Each row is followed by one of two labels, saying whether the row has a hidden trait. Each part has a new trait and two new labels.
[  3 -19  10   6   7 -25 -16  -1   7   0 -26   7 -10 -12 -25  16  -9   6
  14 -16  13   0  -7 -16  40 -45]	lofup
[ -5 -18  13   8  14 -25 -11   0  -2  13 -23   5  -6  -6 -19  29 -11   8
  10  20  37   3  16 -27  36 -29]	lofup
[ -6  -8   5   5  -4   1  -2   5   1  -1  -5 -39   2   2   0 -12  26   7
  -1  -7   6   6 -10   9 -14 -12]	Tumip
[  7 -15   4  -3 -12  -7   1   2  -4   5   2 -35   1   9  -6  -6  -4  12
   0   9   5   5  -8   6 -15   9]	Tumip
[ -9  -2  16   6  -5 -21  -6   8   4   2  -8 -34   5 -10 -30 -14  24   6
   5 -61 -15   6  -9  15   7 -29]	Tumip
[  0 -28   8   3   9 -17 -11  -3  -2   7 -26  -1  -8   4 -11  21 -21  10
  17  33  35   1  29 -29  18 -30]	lofup
[ -6 -10   9   3  -8 -11  -3   3   1  -1  -6 -31   6   0 -13  -9  13   7
  -2 -19   4   7 -23   9  -6 -17]	Tumip
[ -6  -2  11   4  -7 -17  -7   4   6  -6  -6 -35   1  -7 -11 -12  21   5
  -5 -35  -8   6 -32  13  -3 -27]	Tumip
[ -6 -32  10  12  13 -24  -8   2  -4   9 -22   6  -9   0 -16  29 -19   9
  20  19   7   1  13 -27  27 -23]	lofup
[ -7 -29  15  17  18 -38 -11   6   0   5 -22  10 -10 -13 -32  29 -10   6
  16 -15  -3   2  10 -18  42 -35]	lofup
[  5  17  10  -6 -10  -7  -4   5   5   2  -2 -31   5  -4 -23  -8  16   0
  -6 -41   5   4 -43  14   2   2]	Tumip
[ -6 -19   5   1  -6  -4   0   4  -7   3   0 -42   5  12  11  -7  -6  11
   0  18   9   7   6   3 -23 -12]	Tumip
[  9  31  11  -9  -7 -11  -5   4   8  -4  -3 -31   6 -10 -31 -14   9  -1
  -2 -51   4   5 -63  17   4  -7]	Tumip
[ -5 -19   7   2  -4   7  -2   6  -3   4  -1 -36   5   3  -4  -8   8   5
  -1 -12 -10   5  -2   6 -12 -28]	Tumip
[-10 -11   8   6  -9  -8  -5   5  -1   2  -2 -37   0   3 -11 -12  30   6
  -1 -16  -1   6 -18   8 -12 -18]	Tumip
[  5   0  13   1  -8 -18  -5   9   1   2   1 -29   3  -8 -29  -5   8   2
   9 -58  -9   4 -21  10  -1  -8]	Tumip
[ -7  -9   8   3  -6  -7  -3   4  -1   0  -6 -39   1   3  -8 -11  14   8
   1 -11   3   6 -14  10 -13 -15]	Tumip
[  5 -29   5   7  11 -22 -13  -2  -1   9 -24   1 -10   3  -5  20 -11  14
  15  29  30   0  36 -27  18 -35]	lofup
[  2 -13  13   5  13 -23 -14   1   6   8 -28   7 -10  -9 -24  20   2   4
  11 -10  16   1  27 -17  30 -44]	lofup
[ -3 -31   8   8  10 -25  -7  -1   0   4 -19   4  -8   2 -15  25 -22   8
  11  32  25   1  22 -27  21 -16]	lofup
[  0 -27   8   5   9 -25 -12  -1   2   4 -25   4 -11  -1 -12  18   2   9
  14  14  11   0  14 -27  17 -39]	lofup
[-10 -22  13   8  14 -33  -8   0  -2   8 -19   5 -10  -3 -18  25  -8   9
  19  34  26   3  12 -31  24 -21]	lofup
[ -8  -2   2  -5 -12  -2  -3   8   0   3  -4 -31   3  -3  -8 -14  29   3
  -9 -34  13   7 -31  14   5 -19]	Tumip
[  0 -36   6  10  13 -20  -7  -2  -3   6 -20   8  -5   2 -12  23 -22  10
  14  29  12   1  29 -30  23 -22]	lofup
[ -3 -35   3   3  -6   1   2   2  -9   4   0 -36   5  16   9  -9  11  13
   7  26  -3   6  17   0 -25  -5]	Tumip
[ -3  -1  10   2  -8  -4  -5   3   3  -4  -1 -41   2   1  -6 -13  14   1
  -6 -18  15   8 -39  13  -8 -20]	Tumip
[ -2 -31   9   9  12 -14  -7  -1  -2   3 -23   9  -6  -1 -18  25 -23   8
  19  22  14   1  18 -26  27 -24]	lofup
[  3 -33   6   6   8 -13  -9  -2  -6   9 -26   1 -10   9   2  18 -16  10
  12  44  18   0  25 -29   8 -28]	lofup
[  4 -44   3   5   9 -14  -8  -6  -9   8 -21  -2 -11  16   2  24 -21  15
  17  63  31   1  29 -32   6 -27]	lofup
[ -5 -36  12   5  11 -17  -9  -4  -1   7 -23   1 -11  -3 -15  24  -7  10
   6  32  24   2  18 -30  23 -18]	lofup
